Below is a small trained network, with its code and all its weights. Each question gives an input and a target symbol and asks what happens when units are switched off, that is, made to give their printed mean instead of their output.

import numpy as np


def w(rows, s, z=0):
    codes = np.array(rows[::2]) - 128.0
    scale = np.full(codes.shape[1], s)
    scale[-1] = z or s
    return codes * scale


def norm(h):
    return h / np.sqrt((h * h).mean(-1, keepdims=True) + 1e-5)


def f(y):
    return y / 2 * (1 + np.tanh(0.7978845608 * (y + 0.044715 * y**3)))


def softmax(a):
    e = np.exp(a - a.max(-1, keepdims=True))
    return e / e.sum(-1, keepdims=True)


def log_softmax(a):
    a = a - a.max(-1, keepdims=True)
    return a - np.log(np.exp(a).sum(-1, keepdims=True))


def net(x, mask):
    ids = ['εηλμσψ'.index(c) for c in x.split()]
    T = len(ids)
    res = E[ids] + P[:T]
    u = 0
    for l in range(2):
        q, k, v = (norm(res) @ M[l].T for M in (Q, K, V))
        z = softmax(np.where(np.tri(T) > 0, q @ k.T / 3**0.5, -1e9)) @ v
        res = res + np.where(mask[u], z, O[l][:, -1]) @ O[l][:, :-1]
        u += 1
        y = f(norm(res) @ A[l][:, :-1].T + A[l][:, -1])
        res = res + np.where(mask[u : u + 4], y, B[l][:, -1]) @ B[l][:, :-1]
        u += 4
    return log_softmax(norm(res)[-1] @ U[:, :-1].T + U[:, -1])


Q, K, V, O, A, B = {}, {}, {}, {}, {}, {}
E = w([
[118,195,193,136,40,122],'ε',
[167,113,158,251,135,87],'η',
[85,125,178,67,196,126],'λ',
[171,191,91,100,156,175],'μ',
[134,83,159,175,118,209],'σ',
[163,111,95,103,141,183],'ψ',
],0.021)
P = w([
[187,53,83,11,185,135],'0',
[65,239,196,111,159,115],'1',
[3,122,150,113,142,146],'2',
[38,154,163,129,160,135],'3',
[66,175,155,176,202,155],'4',
[99,133,236,171,186,163],'5',
[68,160,146,202,187,181],'6',
[87,131,163,138,165,156],'7',
[74,98,135,186,168,199],'8',
[93,143,103,101,137,152],'9',
[103,63,200,184,167,195],'10',
[108,170,69,86,189,173],'11',
[110,106,182,183,186,200],'12',
],0.0071)
Q[0] = w([
[106,159,112,114,71,130],'L0H0',
[86,179,124,136,7,68],'L0H0',
[127,110,107,121,111,71],'L0H0',
],0.013)
K[0] = w([
[27,183,104,88,30,129],'L0H0',
[13,193,164,114,55,150],'L0H0',
[2,224,180,207,167,209],'L0H0',
],0.008)
V[0] = w([
[42,236,141,90,9,166],'L0H0',
[113,118,195,213,244,145],'L0H0',
[185,1,26,94,142,102],'L0H0',
],0.0057)
O[0] = w([
[206,93,227,202,123,244,1],'L0H0',
[51,119,94,122,162,104,233],'L0H0',
[107,233,22,128,2,75,147],'L0H0',
],0.0093,0.0071)
A[0] = w([
[159,100,93,109,163,198,114],'L0N0',
[108,126,125,254,134,35,142],'L0N1',
[107,140,154,129,117,213,4],'L0N2',
[78,97,130,167,136,195,229],'L0N3',
],0.0092,0.0011)
B[0] = w([
[249,132,178,157,150,138,129],'L0N0',
[147,85,151,129,77,96,250],'L0N1',
[174,97,145,54,193,82,127],'L0N2',
[170,187,96,101,117,132,146],'L0N3',
],0.011)
Q[1] = w([
[138,238,49,171,177,117],'L1H0',
[100,142,170,2,120,45],'L1H0',
[138,90,160,228,36,109],'L1H0',
],0.0064)
K[1] = w([
[152,32,104,140,98,69],'L1H0',
[20,175,128,105,118,158],'L1H0',
[157,153,196,254,92,36],'L1H0',
],0.0077)
V[1] = w([
[93,95,99,76,171,150],'L1H0',
[131,136,103,178,1,152],'L1H0',
[206,180,166,132,187,129],'L1H0',
],0.0092)
O[1] = w([
[84,166,211,200,161,212,117],'L1H0',
[180,101,255,43,165,129,147],'L1H0',
[129,198,99,155,108,17,1],'L1H0',
],0.0097,0.0043)
A[1] = w([
[148,164,112,126,100,2,227],'L1N0',
[136,136,85,97,191,179,161],'L1N1',
[84,69,148,100,147,82,173],'L1N2',
[132,250,144,79,95,164,2],'L1N3',
],0.0087,0.00097)
B[1] = w([
[173,1,100,164,201,84,253],'L1N0',
[162,77,236,152,139,76,182],'L1N1',
[140,66,74,187,173,79,235],'L1N2',
[142,64,135,159,66,105,172],'L1N3',
],0.0099,0.0054)
U = w([
[155,60,214,98,180,181,235],'ε',
[168,7,112,124,182,11,137],'η',
[12,89,117,55,181,97,252],'λ',
[129,98,94,191,111,158,53],'μ',
[164,120,102,113,193,92,5],'σ',
[155,79,124,2,60,78,92],'ψ',
],0.0074,0.0014)

Each question gives the input, a string of symbols that net reads in full, and the target symbol t.
The units are the heads (3 rows each of Q, K, V and O) and the neurons (one row each of A and B). Each row of codes is followed by its name. A weight is (code - 128) times the scale printed after its matrix; where a second scale follows, it is the last column's (O, A, B and U).
mask holds one flag per unit, layer by layer, with each layer's heads first. A switched-off unit (its flag False) gives its mean, the last column of its rows in O or B, instead of its output. The means were averaged over made-up inputs and are rounded, as every weight is.
A unit's drop is (log p(t) with every unit on - log p(t) with that unit switched off) / (log p(t) with every unit on - log p(t) with every unit switched off).
The circuit of an input: a set's keep is (log p(t) with only the set's units on - log p(t) with every unit switched off) / (log p(t) with every unit on - log p(t) with every unit switched off). Starting from all 10 units, units are removed one at a time, each time the one whose removal leaves the highest keep (on an exact tie, the one counted first), for as long as the keep stays at least 0.8.
circuit, biggest first: the units of the circuit, biggest drop first
k most important neurons: the k neurons with the biggest drops, biggest first
k most important neurons of layer l: the k neurons of layer l with the biggest drops, biggest first
drop of u: that unit's drop, to one decimal
input ψ μ σ σ, target ψ: circuit, biggest first	L0H0, L1H0
input ψ η η σ ψ η λ σ, target ψ: circuit, biggest first	L0H0, L1H0, L1N2
input ψ η η ε ψ ψ ε ψ, target ψ: most important neuron of layer 0	L0N1
input λ η λ σ μ η λ η η ψ σ σ, target μ: 3 most important neurons	L0N1, L0N2, L1N0
input λ η η μ σ λ η σ η μ, target μ: circuit, biggest first	L1H0, L0H0
input λ μ ψ μ μ, target μ: 2 most important neurons of layer 0	L0N1, L0N0
input λ η σ ψ η ψ, target μ: 2 most important neurons	L0N1, L0N0
input λ η η σ η σ η η η λ σ η σ, target μ: 2 most important neurons	L0N2, L0N3
input σ η λ λ ψ η μ ψ ψ σ ψ ψ, target ε: circuit, biggest first	L1H0, L1N1, L1N2
input η η η η σ, target λ: circuit, biggest first	L0H0, L1N0, L0N1
input η μ ε η σ λ μ, target λ: circuit, biggest first	L0H0, L1H0, L1N2
input σ η μ σ, target ε: 4 most important neurons	L0N1, L0N2, L0N3, L1N1
input σ λ η σ, target ε: 4 most important neurons	L0N1, L0N3, L0N2, L1N1
input η η η σ σ μ, target λ: circuit, biggest first	L0H0, L1H0, L1N0
input σ η μ, target ε: 2 most important neurons	L1N1, L0N1
input ψ σ η μ ψ η ψ λ μ, target ψ: circuit, biggest first	L0H0, L1H0
input η η ψ σ ψ ψ, target λ: most important neuron of layer 1	L1N0
input ψ η η η σ ψ η ε, target ε: drop of L0H0	1.0
input ψ ψ η η η λ η σ σ η μ, target ψ: drop of L1N1	0.0
input η η η σ η ψ η η λ σ ψ ε, target ε: drop of L0H0	0.9
